Below are the code and all the weights of a small trained network. Each question names an input and a class and asks about switching units off, where a switched-off unit gives its printed mean instead of its output.

import numpy as np


def w(rows, s, z=0):
    codes = np.array(rows[::2]) - 128.0
    scale = np.full(codes.shape[1], s)
    scale[-1] = z or s
    return codes * scale


def f(y):
    return y / 2 * (1 + np.tanh(0.7978845608 * (y + 0.044715 * y**3)))


def log_softmax(a):
    a = a - a.max(-1, keepdims=True)
    return a - np.log(np.exp(a).sum(-1, keepdims=True))


def net(x, mask):
    res = np.array(x, float).reshape(1, 4) / 4 @ E
    y = f(res @ A[0][:, :-1].T + A[0][:, -1])
    res = res + np.where(mask, y, B[0][:, -1]) @ B[0][:, :-1]
    return log_softmax(res[-1] @ U[:, :-1].T + U[:, -1])


A, B = {}, {}
E = w([
[155,65,176,239,127,96,228,138,123,35,93,168],'x0',
[135,165,175,76,205,145,84,89,195,157,153,189],'x1',
[23,148,175,147,183,149,119,68,25,95,197,92],'x2',
[119,80,43,146,31,188,64,153,175,79,192,254],'x3',
],0.0095)
A[0] = w([
[86,147,149,115,136,176,103,95,115,126,167,140,34],'N0',
[149,175,181,106,176,97,138,112,78,175,108,67,228],'N1',
[93,136,76,121,97,190,76,112,129,120,181,184,107],'N2',
[128,182,140,67,158,133,103,114,147,152,118,100,217],'N3',
[200,127,91,102,115,136,127,141,255,136,113,162,76],'N4',
[135,118,155,178,151,161,146,105,143,86,165,157,37],'N5',
[117,129,143,151,126,90,167,130,66,113,115,105,242],'N6',
[126,176,149,54,167,119,121,107,149,209,138,107,251],'N7',
[149,140,91,95,105,168,81,157,156,159,132,135,30],'N8',
[198,88,133,145,107,110,142,135,219,130,109,169,188],'N9',
],0.012,0.0033)
B[0] = w([
[93,166,94,70,88,90,86,161,142,123,107,152,175],'N0',
[43,17,159,151,153,224,142,94,81,138,212,58,253],'N1',
[34,127,87,124,65,132,129,89,51,102,143,63,195],'N2',
[65,135,164,88,106,150,60,164,186,170,143,167,209],'N3',
[135,25,243,122,254,182,108,168,164,185,128,179,196],'N4',
[166,128,220,190,201,98,158,133,118,122,103,137,158],'N5',
[105,110,128,191,124,165,167,90,79,91,135,79,195],'N6',
[30,109,161,87,155,203,37,164,124,211,186,182,237],'N7',
[42,107,171,122,132,149,111,94,90,151,201,99,167],'N8',
[145,102,68,102,120,144,96,187,212,179,92,214,195],'N9',
],0.0088,0.019)
U = w([
[105,95,153,178,136,160,163,105,79,124,164,68,162],'0',
[165,193,129,83,130,91,156,133,163,144,142,121,35],'1',
[165,143,116,137,141,114,160,148,146,135,103,52,2],'2',
[250,113,135,164,142,113,174,161,189,139,71,186,149],'3',
[117,166,55,119,60,94,148,126,90,111,119,60,157],'4',
[113,117,135,87,131,155,77,151,156,175,151,172,174],'5',
[147,227,176,149,176,42,142,115,136,110,135,177,78],'6',
],0.011,0.0042)

Each question gives the input, the list of numbers given to net, and the class t.
The units are the neurons (one row each of A and B). Each row of codes is followed by its name. A weight is (code - 128) times the scale printed after its matrix; where a second scale follows, it is the last column's (A, B and U).
mask holds one flag per neuron, in row order. A switched-off neuron (its flag False) gives its mean, the last column of its row in B, instead of its output. The means were averaged over made-up inputs and are rounded, as every weight is.
A unit's drop is (log p(t) with every unit on - log p(t) with that unit switched off) / (log p(t) with every unit on - log p(t) with every unit switched off).
The circuit of an input: a set's keep is (log p(t) with only the set's units on - log p(t) with every unit switched off) / (log p(t) with every unit on - log p(t) with every unit switched off). Starting from all 10 units, units are removed one at a time, each time the one whose removal leaves the highest keep (on an exact tie, the one counted first), for as long as the keep stays at least 0.8.
circuit, biggest first: the units of the circuit, biggest drop first
most important unit: the unit with the biggest drop
top k neurons: the k neurons with the biggest drops, biggest first
drop of u: that unit's drop, to one decimal
input [-1,-1,-2,-4], class 0: circuit, biggest first => (N9)
input [1,-4,2,5], class 4: top 3 neurons => (N1; N4; N7)
input [6,-8,-4,-3], class 4: circuit, biggest first => (N4; N1)
input [4,-6,-4,6], class 3: circuit, biggest first => (N7; N1)
input [-4,-6,1,1], class 4: top 3 neurons => (N1; N4; N7)
input [1,2,-1,1], class 3: circuit, biggest first => (N7; N1; N3)
input [6,-7,0,2], class 3: circuit, biggest first => (N1; N7)
input [-4,-4,-4,-7], class 0: top 2 neurons => (N1; N9)
input [5,1,5,6], class 0: top 2 neurons => (N5; N2)
input [-5,1,7,-6], class 5: top 4 neurons => (N7; N3; N0; N2)
input [1,0,-4,0], class 3: top 2 neurons => (N7; N1)
input [7,2,5,7], class 0: top 2 neurons => (N2; N5)
input [-1,-4,-1,-2], class 0: drop of N9 => 0.1
input [-7,-6,-2,6], class 0: most important unit => N2
input [6,-7,-3,0], class 3: drop of N1 => 0.3
input [-4,-6,-3,-4], class 0: drop of N9 => 0.2
